Here is a tiny trained network, its code and every weight. The questions are about switching its units off for an input and a class, where a switched-off unit gives its printed mean instead of its output.

import numpy as np


def w(rows, s, z=0):
    codes = np.array(rows[::2]) - 128.0
    scale = np.full(codes.shape[1], s)
    scale[-1] = z or s
    return codes * scale


def f(y):
    return y / 2 * (1 + np.tanh(0.7978845608 * (y + 0.044715 * y**3)))


def log_softmax(a):
    a = a - a.max(-1, keepdims=True)
    return a - np.log(np.exp(a).sum(-1, keepdims=True))


def net(x, mask):
    res = np.array(x, float).reshape(1, 6) / 4 @ E
    y = f(res @ A[0][:, :-1].T + A[0][:, -1])
    res = res + np.where(mask, y, B[0][:, -1]) @ B[0][:, :-1]
    return log_softmax(res[-1] @ U[:, :-1].T + U[:, -1])


A, B = {}, {}
E = w([
[150,177,117,143,207,32,130,54,253],'x0',
[184,140,123,53,232,166,192,254,121],'x1',
[176,237,70,119,54,47,232,147,67],'x2',
[188,66,156,251,91,97,110,231,176],'x3',
[167,24,76,34,154,58,46,162,196],'x4',
[213,159,234,170,200,102,166,184,104],'x5',
],0.0067)
A[0] = w([
[145,137,107,152,93,112,141,110,166,165],'N1',
[120,166,145,89,115,201,192,202,32,181],'N2',
[122,165,113,143,135,117,142,73,138,198],'N3',
[151,189,157,154,186,119,159,115,176,195],'N4',
[76,60,173,113,179,162,76,129,169,212],'N5',
[95,105,123,145,137,83,84,63,203,2],'N6',
[74,161,191,138,125,162,66,22,89,127],'N7',
[99,133,61,62,93,47,146,72,152,143],'N8',
[112,184,62,93,92,74,149,48,101,70],'N9',
[108,199,158,99,198,150,181,101,118,144],'N10',
[132,146,104,136,43,96,136,117,97,79],'N11',
[60,121,191,142,127,166,124,2,101,141],'N12',
[88,76,109,171,67,149,110,138,91,88],'N13',
[87,146,96,189,3,130,169,145,49,141],'N14',
[206,127,137,93,169,53,138,189,131,142],'N15',
[51,166,167,170,127,179,124,66,155,173],'N16',
[76,132,180,133,132,160,114,39,102,117],'N17',
[194,58,123,57,206,134,107,181,143,210],'N18',
[93,150,120,116,137,144,111,44,112,102],'N19',
[114,247,143,81,167,153,237,126,75,164],'N20',
[97,155,93,99,114,88,127,60,119,122],'N21',
[123,171,111,105,137,180,199,121,52,213],'N22',
[220,181,172,178,162,67,198,134,142,184],'N23',
[193,89,117,106,133,119,133,219,124,157],'N24',
[107,151,61,80,99,65,133,42,133,192],'N25',
[87,174,50,74,118,71,140,16,143,187],'N26',
[225,195,180,208,149,85,195,137,134,169],'N27',
],0.0084,0.0044)
B[0] = w([
[100,99,153,134,118,85,120,118,120,161],'N1',
[235,201,139,118,193,158,150,164,91,255],'N2',
[105,138,142,134,108,77,118,77,138,178],'N3',
[103,98,96,190,94,49,97,133,115,194],'N4',
[142,32,108,119,157,140,88,159,104,220],'N5',
[218,117,106,45,177,189,139,142,64,173],'N6',
[115,177,197,72,98,168,97,87,92,206],'N7',
[115,127,138,47,75,166,78,44,64,202],'N8',
[75,67,94,68,100,53,133,91,167,197],'N9',
[88,102,69,132,97,109,183,130,197,195],'N10',
[93,73,70,132,116,94,128,166,168,176],'N11',
[104,156,225,79,90,152,84,78,82,214],'N12',
[115,106,73,210,95,135,112,185,123,166],'N13',
[166,133,9,222,99,154,100,212,123,243],'N14',
[167,124,148,149,171,42,49,126,74,209],'N15',
[106,83,166,84,126,72,94,93,135,202],'N16',
[119,114,196,71,111,173,125,102,134,184],'N17',
[171,44,129,139,185,103,86,178,95,245],'N18',
[84,110,165,80,86,134,128,85,143,171],'N19',
[142,124,76,86,176,130,238,138,226,252],'N20',
[74,106,132,90,71,75,125,80,155,178],'N21',
[194,146,101,78,176,159,203,130,153,228],'N22',
[117,168,154,218,115,26,74,131,111,235],'N23',
[177,116,203,145,188,85,123,176,131,214],'N24',
[84,119,142,47,70,105,108,68,106,218],'N25',
[58,114,81,55,69,89,120,49,116,234],'N26',
[122,208,143,254,128,64,96,130,138,243],'N27',
],0.0081,0.0099)
U = w([
[189,233,87,197,118,255,180,192,110,3],'0',
[76,173,178,64,92,153,206,52,203,22],'1',
[205,58,174,137,204,140,162,214,157,167],'2',
[109,99,220,95,89,138,32,83,51,209],'3',
[55,71,58,231,86,73,96,144,203,159],'4',
[160,249,217,209,132,32,105,119,115,157],'5',
[172,104,52,54,156,147,156,113,147,117],'6',
],0.0077,0.003)

Each question gives the input, the list of numbers given to net, and the class t.
The units are the neurons (one row each of A and B). Each row of codes is followed by its name. A weight is (code - 128) times the scale printed after its matrix; where a second scale follows, it is the last column's (A, B and U).
mask holds one flag per neuron, in row order. A switched-off neuron (its flag False) gives its mean, the last column of its row in B, instead of its output. The means were averaged over made-up inputs and are rounded, as every weight is.
A unit's drop is (log p(t) with every unit on - log p(t) with that unit switched off) / (log p(t) with every unit on - log p(t) with every unit switched off).
The circuit of an input: a set's keep is (log p(t) with only the set's units on - log p(t) with every unit switched off) / (log p(t) with every unit on - log p(t) with every unit switched off). Starting from the 12 units with the biggest drops (on a tie, the unit counted first), units are removed one at a time, each time the one whose removal leaves the highest keep (on an exact tie, the one counted first), for as long as the keep stays at least 0.8.
circuit, biggest first: the units of the circuit, biggest drop first
top k neurons: the k neurons with the biggest drops, biggest first
drop of u: that unit's drop, to one decimal
input [-8,4,0,-5,-8,-8], class 0: top neuron => N14
input [3,-5,-3,-4,-7,0], class 1: circuit, biggest first => N18, N23
input [2,6,7,4,-8,-8], class 0: top 2 neurons => N2, N22
input [-5,8,7,-6,5,1], class 2: circuit, biggest first => N24, N18
input [-8,-4,0,-7,-7,3], class 1: top 2 neurons => N12, N16
input [6,1,-3,4,2,-1], class 2: top 2 neurons => N6, N26
input [4,-4,4,-3,4,-7], class 1: top 3 neurons => N18, N15, N9
input [0,-3,1,0,4,-7], class 3: top 2 neurons => N20, N8
input [-5,-3,8,-5,-2,-4], class 6: top 4 neurons => N14, N2, N22, N11
input [-2,-8,0,-7,-2,2], class 1: top 2 neurons => N18, N15
input [6,-2,8,-3,-1,-2], class 1: top 2 neurons => N8, N25
input [-2,-8,-5,7,-5,-5], class 3: top 2 neurons => N12, N7
input [6,3,-4,2,-4,-8], class 3: top 2 neurons => N20, N22
input [3,8,2,-5,8,1], class 2: circuit, biggest first => N18
input [1,0,-5,3,5,-6], class 2: drop of N18 => 0.1
input [7,-3,-2,-8,-5,-8], class 1: drop of N10 => 0.2
input [-7,8,3,-3,2,-7], class 0: drop of N27 => -0.1
